array([[127, 129, 128, 128, 127, 127, 128, 128, 129, 130, 126],
       [132, 128, 128, 129, 130, 124, 130, 129, 130, 128, 126],
       [130, 126, 123, 117, 149, 135, 139, 116, 134, 134, 126],
       [125, 127, 129, 128, 128, 127, 127, 129, 124, 129, 129],
       [129, 129, 132, 129, 129, 126, 131, 130, 127, 129, 130],
       [126, 129, 128, 131, 128, 130, 132, 130, 127, 129, 128],
       [131, 113, 145, 122, 158, 105, 140, 147, 138, 134, 125],
       [127, 126, 131, 128, 128, 129, 128, 128, 129, 128, 130]]) result: 126

array([[141, 112, 110, 141, 142, 124, 126, 126, 111, 112, 111, 116, 122,
        121],
       [125, 140, 137, 124, 125, 123, 122, 138, 150, 151, 148, 132, 135,
        126],
       [115, 128, 132, 117, 115, 144, 149, 109, 121, 113, 107, 145, 125,
        116],
       [134, 134, 124, 135, 134, 109, 109, 146, 145, 154, 153, 120, 129,
        153],
       [116, 149, 141, 117, 119, 126, 118, 130, 147, 150, 151, 139, 132,
        141]]) result: 149

array([[130, 140, 120, 124, 132, 129],
       [133, 129, 142, 127, 138, 124],
       [119, 133, 138, 130, 130, 128],
       [125, 130, 134, 129, 111, 127],
       [129, 132, 117, 126, 127, 127],
       [124, 153, 140, 129, 127, 130],
       [127, 127, 116, 124, 117, 121],
       [123, 130, 131, 126, 134, 123]]) result: 130

array([[146, 114, 148, 118, 114, 135, 112, 132],
       [105, 148, 103, 139, 149, 116, 147, 125],
       [147, 115, 151, 113, 118, 130, 108, 137],
       [119, 129, 110, 149, 117, 145, 147, 107],
       [128, 134, 136, 112, 146, 107, 116, 146],
       [120, 124, 112, 152, 111, 149, 148, 105],
       [117, 130, 108, 150, 119, 144, 149, 107],
       [135, 124, 138, 117, 132, 120, 116, 138],
       [136, 115, 130, 139, 104, 152, 132, 112],
       [107, 149, 108, 131, 155, 108, 140, 133],
       [130, 119, 123, 143, 107, 151, 138, 109],
       [105, 146, 105, 137, 151, 113, 145, 128]]) result: 146

array([[123, 107, 136, 115, 125, 139, 128, 137, 127, 140, 122, 128, 124],
       [127, 112, 127, 123, 130, 122, 123, 132, 128, 140, 120, 131, 130],
       [125, 118, 127, 129, 107, 123, 118, 124, 130, 119, 128, 148, 123],
       [126, 121, 126, 131, 106, 123, 116, 127, 133, 119, 128, 146, 119],
       [132, 116, 126, 122, 129, 123, 124, 134, 128, 137, 120, 131, 127],
       [124, 108, 137, 114, 124, 137, 127, 138, 127, 137, 125, 127, 124],
       [129, 113, 126, 120, 129, 121, 124, 134, 127, 141, 119, 128, 130],
       [127, 122, 127, 128, 108, 122, 120, 124, 128, 117, 128, 145, 119]]) result: 122

array([[138, 130, 123, 126,  99, 125, 128, 131, 129, 142, 132, 127, 126],
       [132, 130, 127, 117, 123, 131, 130, 138, 132, 119, 122, 127, 125],
       [139, 130, 133, 123, 125, 132, 129, 124, 124, 131, 127, 127, 129],
       [128, 124, 128, 137, 136, 132, 128, 124, 127, 117, 129, 129, 120],
       [138, 125, 126, 126, 122, 120, 126, 120, 136, 104, 135, 126, 135],
       [119, 130, 126, 143, 124, 129, 126, 132, 130, 112, 126, 127, 101],
       [118, 130, 130, 120, 130, 128, 128, 133, 130, 134, 130, 127, 128],
       [113, 136, 131, 122, 129, 117, 126, 126, 132, 123, 129, 129, 120],
       [133, 133, 131, 130, 132, 119, 131, 130, 131, 130, 125, 125, 117]]) result: 133

array([[125, 124, 147, 127, 126, 129, 120, 129, 135, 124, 124, 131, 126,
        118],
       [133, 124, 130, 134, 131, 129, 120, 120, 135, 130, 121, 131, 126,
        121],
       [125, 124, 130, 129, 131, 129, 120, 129, 135, 124, 124, 131, 126,
        121],
       [125, 134, 128, 129, 131, 129, 102, 131, 135, 124, 124, 131, 127,
        113],
       [125, 124, 130, 129, 131, 129, 120, 129, 133, 124, 124, 131, 126,
        121],
       [128, 124, 130, 129, 128, 129, 120, 126, 135, 124, 124, 126, 131,
        121],
       [124, 124, 132, 129, 131, 129, 120, 129, 135, 124, 124, 131, 126,
        121]]) result: 124

array([[123, 121, 129, 129, 124, 135, 134, 131, 128],
       [121, 126, 131, 127, 125, 127, 141, 131, 128],
       [127, 126, 126, 131, 128, 107, 129, 122, 123],
       [123, 125, 128, 134, 119, 123, 119, 128, 127],
       [123, 140, 125, 127, 124, 137, 124, 118, 135],
       [127, 123, 136, 129, 133, 133, 123, 129, 129],
       [124, 132, 125, 131, 125, 129, 126, 137, 128],
       [130, 118, 136, 129, 133, 126, 120, 129, 124],
       [130, 129, 123, 125, 124, 121, 135, 126, 128],
       [129, 129, 129, 130, 132, 116, 129, 128, 126],
       [134, 128, 133, 131, 133, 135, 124, 128, 128]]) result: 128
---
[102 126 128 136 140 133] => 133
[133 129 128 147 150 112 110] => 110
[129 144 100 130] => 130
[156 104 120 121 153] => 153
[142 115  99 136] => 136
[112 147 109 146 100] => 100
[125 125 133 123 151 115 135] => 135
[106 121 120 122 128 156] => 156
---
[133 105 114 142]
114
[130 100  99 149 142 151 108]
151
[155 105 134 121]
134
[138 154 106 121]
106
[126 106 110 112]
110
[125 137 134 150]
134
[149 143 154 110 116 155 123]
155
---
array([127, 131, 134, 115, 130, 151])
127, 151

array([132, 146, 148, 105, 150, 146, 152])
132, 152

array([126, 141, 115, 150, 122, 138, 123])
126, 123

array([138, 152, 150, 111, 131, 114, 131])
138, 131

array([[109, 129, 132, 136, 139],
       [150, 125, 116, 118, 124]])
109, 124

array([[123, 117, 118, 156, 121],
       [134, 142, 143, 104, 135],
       [132, 140, 106, 115, 147]])
123, 147

array([[106, 132, 110, 103, 115],
       [130, 135, 119, 110, 105]])
106, 105

array([133, 124, 108, 115, 102])
133, 102

array([[113, 139, 143, 122, 147],
       [111, 141, 143, 125, 142],
       [104, 135, 144, 124, 148]])
113, 148
